Here is a tiny trained network, its code and every weight. The questions are about switching its units off for an input and a class, where a switched-off unit gives its printed mean instead of its output.

import numpy as np


def w(rows, s, z=0):
    codes = np.array(rows[::2]) - 128.0
    scale = np.full(codes.shape[1], s)
    scale[-1] = z or s
    return codes * scale


def f(y):
    return y / 2 * (1 + np.tanh(0.7978845608 * (y + 0.044715 * y**3)))


def log_softmax(a):
    a = a - a.max(-1, keepdims=True)
    return a - np.log(np.exp(a).sum(-1, keepdims=True))


def net(x, mask):
    res = np.array(x, float).reshape(1, 7) / 4 @ E
    y = f(res @ A[0][:, :-1].T + A[0][:, -1])
    res = res + np.where(mask, y, B[0][:, -1]) @ B[0][:, :-1]
    return log_softmax(res[-1] @ U[:, :-1].T + U[:, -1])


A, B = {}, {}
E = w([
[189,103,248,131,86,111,82,209,85,91,113],'x0',
[143,254,65,120,181,96,98,87,129,54,143],'x1',
[233,136,76,120,138,78,111,188,208,201,145],'x2',
[102,87,112,102,219,105,145,143,123,71,81],'x3',
[98,110,192,138,49,192,155,28,58,58,167],'x4',
[87,164,103,244,110,79,103,150,80,71,185],'x5',
[78,247,138,117,84,170,80,136,107,202,19],'x6',
],0.0089)
A[0] = w([
[95,230,72,84,197,110,121,120,116,82,77,141],'n1',
[101,92,116,178,93,151,164,77,97,73,203,89],'n2',
[213,133,46,104,185,96,139,156,234,157,152,107],'n3',
[140,147,166,104,115,147,135,133,99,147,137,51],'n4',
[130,92,150,188,44,150,75,77,113,124,189,150],'n5',
[96,170,101,109,137,122,105,123,116,93,128,3],'n6',
[111,149,98,178,70,117,110,97,119,120,182,1],'n7',
[94,63,129,196,148,61,92,254,66,113,123,44],'n8',
[104,135,58,106,136,136,125,129,164,241,70,88],'n9',
[111,125,90,187,123,159,143,112,141,185,149,74],'n10',
[93,147,110,72,105,163,124,142,165,235,81,111],'n11',
[227,112,72,94,211,72,152,172,195,117,210,85],'n12',
[94,32,147,76,157,169,208,94,121,82,134,69],'n13',
[101,35,161,110,189,167,234,46,106,59,145,64],'n14',
[163,101,236,118,81,135,66,176,59,156,82,79],'n15',
[110,207,91,198,125,144,129,75,99,78,179,143],'n16',
[80,225,85,124,143,111,130,82,96,43,107,36],'n17',
],0.0075,0.0038)
B[0] = w([
[127,162,90,133,200,152,4,108,160,128,30,216],'n1',
[64,108,83,108,73,61,169,95,80,109,198,208],'n2',
[210,88,34,120,85,71,66,165,134,203,122,248],'n3',
[140,149,165,106,137,137,117,139,86,138,138,137],'n4',
[120,176,164,115,73,98,228,162,93,101,165,204],'n5',
[96,143,126,155,122,154,91,131,106,110,102,142],'n6',
[121,176,124,135,135,104,172,188,90,155,167,155],'n7',
[95,71,166,221,220,145,182,163,234,34,124,203],'n8',
[111,153,64,114,247,162,251,76,204,188,98,207],'n9',
[130,148,72,116,130,89,169,140,151,180,156,147],'n10',
[134,201,112,75,178,200,233,78,166,180,84,209],'n11',
[208,64,76,145,82,53,40,174,106,141,162,248],'n12',
[129,21,141,48,88,145,110,41,139,109,97,211],'n13',
[66,29,119,72,60,145,112,4,114,84,124,233],'n14',
[176,148,254,129,95,233,139,198,158,110,103,229],'n15',
[44,225,75,177,149,98,103,142,15,157,178,211],'n16',
[60,180,137,147,182,154,18,104,65,70,132,199],'n17',
],0.0061,0.011)
U = w([
[230,73,55,121,131,50,76,165,173,167,130,223],'0',
[83,189,120,168,73,91,192,122,57,97,212,8],'1',
[120,73,195,216,163,121,172,195,184,63,124,150],'2',
[88,25,148,65,75,137,137,49,94,64,137,137],'3',
[207,185,254,82,53,191,124,178,120,133,84,138],'4',
[85,219,96,154,179,135,21,102,91,79,97,69],'5',
[134,179,71,78,179,166,197,100,199,222,66,167],'6',
],0.0077,0.0012)

Each question gives the input, the list of numbers given to net, and the class t.
The units are the neurons (one row each of A and B). Each row of codes is followed by its name. A weight is (code - 128) times the scale printed after its matrix; where a second scale follows, it is the last column's (A, B and U).
mask holds one flag per neuron, in row order. A switched-off neuron (its flag False) gives its mean, the last column of its row in B, instead of its output. The means were averaged over made-up inputs and are rounded, as every weight is.
A unit's drop is (log p(t) with every unit on - log p(t) with that unit switched off) / (log p(t) with every unit on - log p(t) with every unit switched off).
The circuit of an input: a set's keep is (log p(t) with only the set's units on - log p(t) with every unit switched off) / (log p(t) with every unit on - log p(t) with every unit switched off). Starting from the 12 units with the biggest drops (on a tie, the unit counted first), units are removed one at a time, each time the one whose removal leaves the highest keep (on an exact tie, the one counted first), for as long as the keep stays at least 0.8.
units of the circuit, in order: the units of the circuit, biggest drop first
most important unit: the unit with the biggest drop
top k neurons: the k neurons with the biggest drops, biggest first
drop of u: that unit's drop, to one decimal
input [8,3,-2,-4,-1,1,-5], class 2: most important unit	n8
input [3,4,-1,-8,-4,5,-5], class 1: units of the circuit, in order	(n16, n1)
input [2,0,-2,-4,4,4,-7], class 1: top 3 neurons	(n5, n16, n7)
input [4,-5,5,2,-5,-8,3], class 6: top 2 neurons	(n11, n9)
input [-6,-2,-7,-4,-8,6,-8], class 1: top 3 neurons	(n2, n16, n1)
input [7,-8,1,-5,8,-4,-4], class 4: top 2 neurons	(n15, n5)
input [-3,-8,7,7,-1,8,5], class 6: top 2 neurons	(n9, n12)
input [-3,3,-2,8,-6,0,0], class 0: top 3 neurons	(n3, n12, n16)
input [-2,0,5,-6,-5,8,5], class 6: drop of n10	0.0
input [1,-2,-2,5,-3,1,5], class 6: drop of n12	0.1
input [-1,-5,5,7,-5,3,5], class 6: drop of n11	0.2
input [2,-3,0,8,-2,7,4], class 2: drop of n8	0.3
